Below is a small trained network, with its code and all its weights. Each question gives an input and a target symbol and asks what happens when units are switched off, that is, made to give their printed mean instead of their output.

import numpy as np


def w(rows, s, z=0):
    codes = np.array(rows[::2]) - 128.0
    scale = np.full(codes.shape[1], s)
    scale[-1] = z or s
    return codes * scale


def norm(h):
    return h / np.sqrt((h * h).mean(-1, keepdims=True) + 1e-5)


def f(y):
    return np.maximum(y, 0)


def softmax(a):
    e = np.exp(a - a.max(-1, keepdims=True))
    return e / e.sum(-1, keepdims=True)


def log_softmax(a):
    a = a - a.max(-1, keepdims=True)
    return a - np.log(np.exp(a).sum(-1, keepdims=True))


def net(x, mask):
    ids = ['αβγδζηθλμξστφψω'.index(c) for c in x.split()]
    T = len(ids)
    res = E[ids] + P[:T]
    u = 0
    for l in range(2):
        r = norm(res)
        for j in range(2):
            rows = slice(2 * j, 2 * j + 2)
            q, k, v = (r @ M[l][rows].T for M in (Q, K, V))
            z = softmax(np.where(np.tri(T) > 0, q @ k.T / 2**0.5, -1e9)) @ v
            o = O[l][rows]
            res = res + np.where(mask[u + j], z, o[:, -1]) @ o[:, :-1]
        u += 2
        y = f(norm(res) @ A[l][:, :-1].T + A[l][:, -1])
        res = res + np.where(mask[u : u + 8], y, B[l][:, -1]) @ B[l][:, :-1]
        u += 8
    return log_softmax(norm(res)[-1] @ U[:, :-1].T + U[:, -1])


Q, K, V, O, A, B = {}, {}, {}, {}, {}, {}
E = w([
[150,117,144,170,5,126,156,108,171,79,101],'α',
[127,164,128,121,136,195,86,165,138,109,131],'β',
[184,108,165,139,93,170,89,143,165,132,92],'γ',
[136,89,90,139,129,160,97,181,156,93,125],'δ',
[175,153,128,145,157,166,62,151,139,109,158],'ζ',
[68,118,30,157,51,111,150,140,173,110,125],'η',
[136,155,137,93,143,123,42,119,142,149,150],'θ',
[141,81,88,179,60,42,224,141,151,141,98],'λ',
[192,57,119,115,162,80,185,153,115,122,133],'μ',
[180,103,69,90,158,115,136,119,98,112,180],'ξ',
[81,140,136,123,129,70,119,128,156,174,108],'σ',
[84,156,58,182,134,121,196,117,98,62,140],'τ',
[169,159,130,212,139,85,134,91,119,89,155],'φ',
[139,110,158,127,153,77,90,79,124,125,129],'ψ',
[132,90,110,149,149,188,121,116,71,140,62],'ω',
],0.015)
P = w([
[138,122,185,119,26,84,104,215,74,69,105],'0',
[116,75,163,160,189,207,147,149,198,141,207],'1',
[98,74,176,173,104,205,157,88,178,170,198],'2',
[153,156,116,140,129,51,72,205,68,84,10],'3',
[161,135,91,118,211,173,135,74,249,153,118],'4',
[107,104,122,164,193,172,137,80,177,182,178],'5',
[107,138,77,159,194,68,55,151,96,111,45],'6',
],0.016)
Q[0] = w([
[108,115,131,153,127,103,97,157,72,130,125],'L0H1',
[179,173,64,94,157,66,90,187,136,55,35],'L0H1',
[171,173,108,77,135,125,149,118,202,106,106],'L0H2',
[67,82,178,148,85,217,205,33,146,230,251],'L0H2',
],0.017)
K[0] = w([
[121,128,116,129,208,85,121,150,114,72,67],'L0H1',
[108,110,87,172,205,117,132,3,125,161,96],'L0H1',
[124,111,121,124,91,177,126,42,144,176,174],'L0H2',
[120,137,181,84,60,139,130,204,131,87,167],'L0H2',
],0.014)
V[0] = w([
[225,152,144,192,124,164,82,94,93,62,169],'L0H1',
[158,72,245,88,156,130,98,125,127,185,67],'L0H1',
[144,189,146,171,138,22,141,81,166,86,202],'L0H2',
[172,6,103,141,137,92,159,103,118,92,112],'L0H2',
],0.012)
O[0] = w([
[171,52,41,167,167,152,61,17,146,75,13,255],'L0H1',
[78,46,215,49,202,82,158,88,152,140,139,187],'L0H1',
[218,77,231,130,156,37,130,153,21,80,44,66],'L0H2',
[144,35,94,92,176,123,158,225,114,245,65,107],'L0H2',
],0.012,0.008)
A[0] = w([
[128,159,141,99,83,106,131,232,50,171,138,109],'L0N1',
[118,127,132,112,140,146,171,145,183,216,199,129],'L0N2',
[113,189,111,108,81,54,85,143,75,117,120,59],'L0N3',
[92,157,130,96,166,174,107,105,143,141,97,162],'L0N4',
[64,173,114,143,67,128,75,168,123,103,115,73],'L0N5',
[115,138,82,111,105,175,141,121,171,182,195,1],'L0N6',
[110,140,179,113,107,5,80,154,46,69,119,3],'L0N7',
[138,134,95,103,109,94,78,138,66,81,81,111],'L0N8',
],0.015,0.0075)
B[0] = w([
[215,126,115,169,179,135,196,63,222,132,157,162],'L0N1',
[95,226,204,91,125,138,120,107,50,78,58,203],'L0N2',
[206,197,103,174,141,183,104,28,208,169,133,144],'L0N3',
[157,83,113,172,115,75,163,121,133,101,121,246],'L0N4',
[85,70,169,90,173,188,184,184,151,84,103,163],'L0N5',
[157,105,75,164,106,133,156,89,51,239,121,202],'L0N6',
[59,200,132,113,155,48,95,172,158,159,4,175],'L0N7',
[114,147,84,72,140,131,129,109,98,123,240,197],'L0N8',
],0.013,0.012)
Q[1] = w([
[204,255,117,117,98,38,86,180,86,41,50],'L1H1',
[55,198,71,35,250,71,102,155,195,129,45],'L1H1',
[169,8,199,136,53,26,91,27,140,97,89],'L1H2',
[132,14,211,156,141,208,198,140,37,91,238],'L1H2',
],0.0079)
K[1] = w([
[225,117,151,245,122,135,102,180,132,171,58],'L1H1',
[104,94,12,142,161,74,175,47,163,178,42],'L1H1',
[111,102,216,167,6,60,51,160,74,122,130],'L1H2',
[113,173,185,61,156,141,1,242,198,85,95],'L1H2',
],0.0091)
V[1] = w([
[110,129,100,111,77,121,88,163,150,135,123],'L1H1',
[104,122,154,134,104,107,188,132,105,64,63],'L1H1',
[94,148,99,104,248,133,88,110,98,170,198],'L1H2',
[160,105,130,144,218,202,137,130,129,141,148],'L1H2',
],0.011)
O[1] = w([
[102,94,116,201,53,56,176,124,175,134,131,74],'L1H1',
[136,142,158,186,146,140,88,109,116,161,146,245],'L1H1',
[142,87,154,40,5,147,171,130,168,154,99,102],'L1H2',
[78,116,153,137,70,133,78,142,145,129,103,254],'L1H2',
],0.012,0.0035)
A[1] = w([
[69,163,120,86,80,79,41,103,143,74,196,63],'L1N1',
[137,168,110,102,53,97,115,115,99,65,95,63],'L1N2',
[161,116,66,136,110,115,78,91,123,8,165,106],'L1N3',
[201,74,129,102,123,79,97,181,42,109,77,159],'L1N4',
[135,152,81,158,46,163,96,81,132,91,166,48],'L1N5',
[156,228,149,133,98,110,151,136,129,74,200,74],'L1N6',
[87,133,207,79,141,136,182,64,155,46,186,1],'L1N7',
[131,114,143,109,136,194,155,38,201,173,197,36],'L1N8',
],0.014,0.0071)
B[1] = w([
[123,90,92,112,228,200,115,99,73,119,197,159],'L1N1',
[155,193,106,174,203,93,115,147,123,116,160,145],'L1N2',
[176,124,206,118,65,127,147,109,130,150,109,251],'L1N3',
[83,165,121,99,103,135,115,164,127,136,217,184],'L1N4',
[92,119,177,172,149,108,73,159,113,191,101,208],'L1N5',
[40,79,113,112,113,226,142,88,156,56,132,141],'L1N6',
[121,146,86,148,93,94,217,152,6,50,131,155],'L1N7',
[99,144,116,119,145,54,75,166,214,125,209,201],'L1N8',
],0.016,0.014)
U = w([
[236,98,68,194,182,100,169,171,124,167,113,127],'α',
[96,153,111,175,94,147,78,135,226,142,239,61],'β',
[80,124,58,103,213,144,98,56,153,72,124,42],'γ',
[115,130,77,145,102,137,129,91,56,189,36,152],'δ',
[165,51,172,98,95,92,92,89,152,108,4,76],'ζ',
[185,202,81,180,110,236,134,141,136,131,122,53],'η',
[144,130,94,112,65,67,203,97,134,112,175,189],'θ',
[143,202,229,110,167,141,159,134,153,154,61,62],'λ',
[40,97,217,68,121,95,81,191,96,158,56,72],'μ',
[119,51,35,119,108,164,91,179,143,111,102,198],'ξ',
[64,139,179,125,87,164,148,127,87,66,113,255],'σ',
[188,180,129,186,73,83,68,244,62,121,67,142],'τ',
[214,100,149,79,119,178,90,84,58,185,169,12],'φ',
[139,41,157,78,165,118,184,159,132,208,174,120],'ψ',
[95,160,71,18,44,165,149,75,150,188,216,122],'ω',
],0.011,0.004)

Each question gives the input, a string of symbols that net reads in full, and the target symbol t.
The units are the heads (2 rows each of Q, K, V and O) and the neurons (one row each of A and B). Each row of codes is followed by its name. A weight is (code - 128) times the scale printed after its matrix; where a second scale follows, it is the last column's (O, A, B and U).
mask holds one flag per unit, layer by layer, with each layer's heads first. A switched-off unit (its flag False) gives its mean, the last column of its rows in O or B, instead of its output. The means were averaged over made-up inputs and are rounded, as every weight is.
A unit's drop is (log p(t) with every unit on - log p(t) with that unit switched off) / (log p(t) with every unit on - log p(t) with every unit switched off).
top k neurons: the k neurons with the biggest drops, biggest first
k most important neurons of layer l: the k neurons of layer l with the biggest drops, biggest first
which heads matter: for each layer, one digit per head in row order, 1 if its drop is at least 0.15 and else 0, layers parted by /
input ψ β φ, target ψ: which heads matter -> 01 / 00
input σ σ β ξ λ β, target σ: most important neuron of layer 0 -> L0N2
input φ φ β ω, target δ: which heads matter -> 11 / 00
input ζ ζ σ β ψ, target σ: which heads matter -> 10 / 00
input δ η γ β, target β: which heads matter -> 10 / 00
input γ θ λ ζ, target α: which heads matter -> 11 / 00
input δ ζ ξ ζ, target ω: which heads matter -> 01 / 00
input ζ λ β δ, target α: which heads matter -> 11 / 00
input ζ ζ γ β ζ μ, target ζ: which heads matter -> 10 / 00
input γ β δ β, target ξ: which heads matter -> 01 / 00
input μ λ ζ, target μ: which heads matter -> 01 / 00
input β δ ζ ζ γ ζ ψ, target μ: which heads matter -> 11 / 00
input γ λ β ψ δ β, target γ: which heads matter -> 11 / 00
input β β θ β, target γ: top 3 neurons -> L0N7; L0N8; L1N1
input λ τ σ δ β σ, target λ: top 2 neurons -> L0N2; L0N1
input ζ φ β δ μ ζ θ, target ψ: most important neuron of layer 0 -> L0N1
input ψ τ ζ ψ φ ψ μ, target μ: top 2 neurons -> L0N7; L1N4
input λ β δ φ ω θ β, target δ: 4 most important neurons of layer 0 -> L0N6; L0N2; L0N4; L0N8
input ζ ω φ ζ η, target φ: top 2 neurons -> L1N4; L0N8
input φ δ ω η σ, target ω: top neuron -> L0N6
input δ β β, target δ: top 2 neurons -> L0N2; L0N6
input ψ β β σ, target λ: 2 most important neurons of layer 0 -> L0N7; L0N1
input β γ δ β ζ, target δ: 3 most important neurons of layer 0 -> L0N2; L0N6; L0N8
input δ σ δ γ, target λ: 2 most important neurons of layer 0 -> L0N7; L0N1
